Below are the code and all the weights of a small trained network. Each question names an input and a class and asks about switching units off, where a switched-off unit gives its printed mean instead of its output.

import numpy as np


def w(rows, s, z=0):
    codes = np.array(rows[::2]) - 128.0
    scale = np.full(codes.shape[1], s)
    scale[-1] = z or s
    return codes * scale


def f(y):
    return y / 2 * (1 + np.tanh(0.7978845608 * (y + 0.044715 * y**3)))


def log_softmax(a):
    a = a - a.max(-1, keepdims=True)
    return a - np.log(np.exp(a).sum(-1, keepdims=True))


def net(x, mask):
    res = np.array(x, float).reshape(1, 7) / 4 @ E
    y = f(res @ A[0][:, :-1].T + A[0][:, -1])
    res = res + np.where(mask, y, B[0][:, -1]) @ B[0][:, :-1]
    return log_softmax(res[-1] @ U[:, :-1].T + U[:, -1])


A, B = {}, {}
E = w([
[98,51,96,244,103,9,116,134,127,179],'x0',
[196,169,89,191,79,87,179,119,55,33],'x1',
[75,207,166,181,216,65,151,159,166,117],'x2',
[157,145,181,130,207,149,97,97,208,111],'x3',
[68,215,187,147,96,110,42,130,109,74],'x4',
[121,211,227,186,137,210,169,181,112,111],'x5',
[166,239,145,106,80,168,225,93,254,150],'x6',
],0.01)
A[0] = w([
[118,61,156,106,89,129,62,35,191,131,91],'n1',
[83,89,124,163,162,182,105,164,115,134,4],'n2',
[95,87,84,118,124,74,135,100,93,161,96],'n3',
[66,126,135,32,215,183,47,161,215,184,151],'n4',
[92,7,80,149,122,31,87,137,81,193,169],'n5',
[86,86,123,131,131,58,107,111,111,172,69],'n6',
[148,86,124,69,105,133,8,47,195,200,146],'n7',
[199,35,42,65,124,225,148,71,83,126,137],'n8',
[147,123,118,89,132,136,99,208,135,144,2],'n9',
[202,131,76,192,190,80,212,123,227,130,136],'n10',
[133,103,85,41,131,134,135,97,82,115,53],'n11',
[93,63,85,168,121,129,96,87,94,160,117],'n12',
[152,125,170,125,165,137,132,122,145,144,5],'n13',
[160,115,125,103,130,119,127,140,148,127,17],'n14',
[224,51,90,34,124,183,139,99,96,147,129],'n15',
[98,97,137,184,204,111,43,139,28,91,105],'n16',
[185,165,148,114,86,172,162,117,84,139,93],'n17',
[153,65,128,144,210,94,59,201,55,60,137],'n18',
[120,182,95,154,129,79,129,87,161,147,128],'n19',
[181,136,89,160,129,98,151,175,194,105,42],'n20',
[207,126,74,164,26,171,138,171,57,115,124],'n21',
[166,169,69,63,98,121,149,148,144,139,114],'n22',
[105,41,66,129,136,54,97,153,95,174,120],'n23',
[153,57,61,159,99,147,151,118,114,127,89],'n24',
[111,104,210,209,191,174,156,195,190,209,143],'n25',
],0.012)
B[0] = w([
[79,143,124,60,132,95,101,211,122,87,170],'n1',
[125,111,143,152,142,134,146,119,164,150,137],'n2',
[125,112,91,137,102,172,127,104,111,141,173],'n3',
[142,136,105,67,157,197,227,6,190,154,234],'n4',
[71,156,35,161,22,74,184,39,68,143,252],'n5',
[111,88,94,159,120,148,168,73,139,126,170],'n6',
[67,137,97,101,138,69,106,178,177,44,208],'n7',
[210,95,204,148,192,184,178,136,172,203,225],'n8',
[114,142,99,116,90,145,142,127,142,161,126],'n9',
[124,170,128,55,190,137,215,120,234,80,195],'n10',
[175,138,173,139,123,142,123,161,121,180,156],'n11',
[127,206,123,146,71,99,94,137,85,154,182],'n12',
[95,124,112,145,126,106,156,115,169,102,132],'n13',
[88,102,111,152,130,113,159,81,138,160,126],'n14',
[204,112,227,167,203,217,145,137,163,191,213],'n15',
[110,56,155,74,162,218,66,146,99,77,201],'n16',
[98,90,113,160,110,87,139,109,140,145,171],'n17',
[114,52,144,138,155,178,55,171,123,92,204],'n18',
[117,73,124,112,160,162,123,138,154,153,158],'n19',
[103,140,141,95,125,155,152,89,162,76,141],'n20',
[77,145,37,93,107,120,192,42,113,108,198],'n21',
[137,115,151,139,122,173,91,156,125,137,167],'n22',
[115,164,81,193,69,108,134,129,60,140,214],'n23',
[161,204,121,85,100,153,134,123,96,143,172],'n24',
[202,137,193,191,128,114,161,114,92,210,208],'n25',
],0.012,0.025)
U = w([
[69,57,110,116,103,100,22,176,60,24,73],'0',
[105,142,70,121,84,86,184,107,116,141,134],'1',
[180,103,237,86,199,120,152,145,199,161,254],'2',
[148,107,156,200,94,114,158,115,52,212,119],'3',
[154,135,194,208,83,1,140,235,131,199,24],'4',
],0.0098,0.0075)

Each question gives the input, the list of numbers given to net, and the class t.
The units are the neurons (one row each of A and B). Each row of codes is followed by its name. A weight is (code - 128) times the scale printed after its matrix; where a second scale follows, it is the last column's (A, B and U).
mask holds one flag per neuron, in row order. A switched-off neuron (its flag False) gives its mean, the last column of its row in B, instead of its output. The means were averaged over made-up inputs and are rounded, as every weight is.
A unit's drop is (log p(t) with every unit on - log p(t) with that unit switched off) / (log p(t) with every unit on - log p(t) with every unit switched off).
The circuit of an input: a set's keep is (log p(t) with only the set's units on - log p(t) with every unit switched off) / (log p(t) with every unit on - log p(t) with every unit switched off). Starting from the 12 units with the biggest drops (on a tie, the unit counted first), units are removed one at a time, each time the one whose removal leaves the highest keep (on an exact tie, the one counted first), for as long as the keep stays at least 0.8.
units of the circuit, in order: the units of the circuit, biggest drop first
most important unit: the unit with the biggest drop
k most important neurons: the k neurons with the biggest drops, biggest first
drop when u is switched off: that unit's drop, to one decimal
input [-1,5,-3,5,3,-2,7], class 2: most important unit	n5
input [1,-2,-8,4,4,-6,-4], class 0: 2 most important neurons	[n7 n1]
input [5,-5,8,-1,2,8,-1], class 2: 2 most important neurons	[n5 n23]
input [7,-8,-6,-4,8,-7,-4], class 1: 3 most important neurons	[n5 n6 n23]
input [8,8,0,-6,3,-3,-7], class 1: 2 most important neurons	[n5 n21]
input [6,4,4,3,3,7,-2], class 2: 2 most important neurons	[n5 n25]
input [8,5,1,-4,4,0,-2], class 1: 3 most important neurons	[n5 n21 n7]
input [-1,2,5,4,-3,5,-7], class 0: 2 most important neurons	[n8 n15]
input [8,6,-3,6,-6,8,-5], class 1: 3 most important neurons	[n15 n10 n21]
input [8,-2,7,-6,6,-8,-6], class 0: 2 most important neurons	[n16 n18]
input [-3,-5,8,-1,-1,-4,-6], class 1: 2 most important neurons	[n4 n15]
input [-5,3,6,-3,5,8,2], class 4: 2 most important neurons	[n4 n5]
input [4,7,8,-1,8,-5,8], class 2: drop when n5 is switched off	0.4
input [6,4,-3,-8,-7,3,2], class 1: drop when n21 is switched off	0.3
input [7,4,-7,-1,-2,5,0], class 1: units of the circuit, in order	[n21]
input [8,2,1,-2,8,0,1], class 0: drop when n16 is switched off	0.2
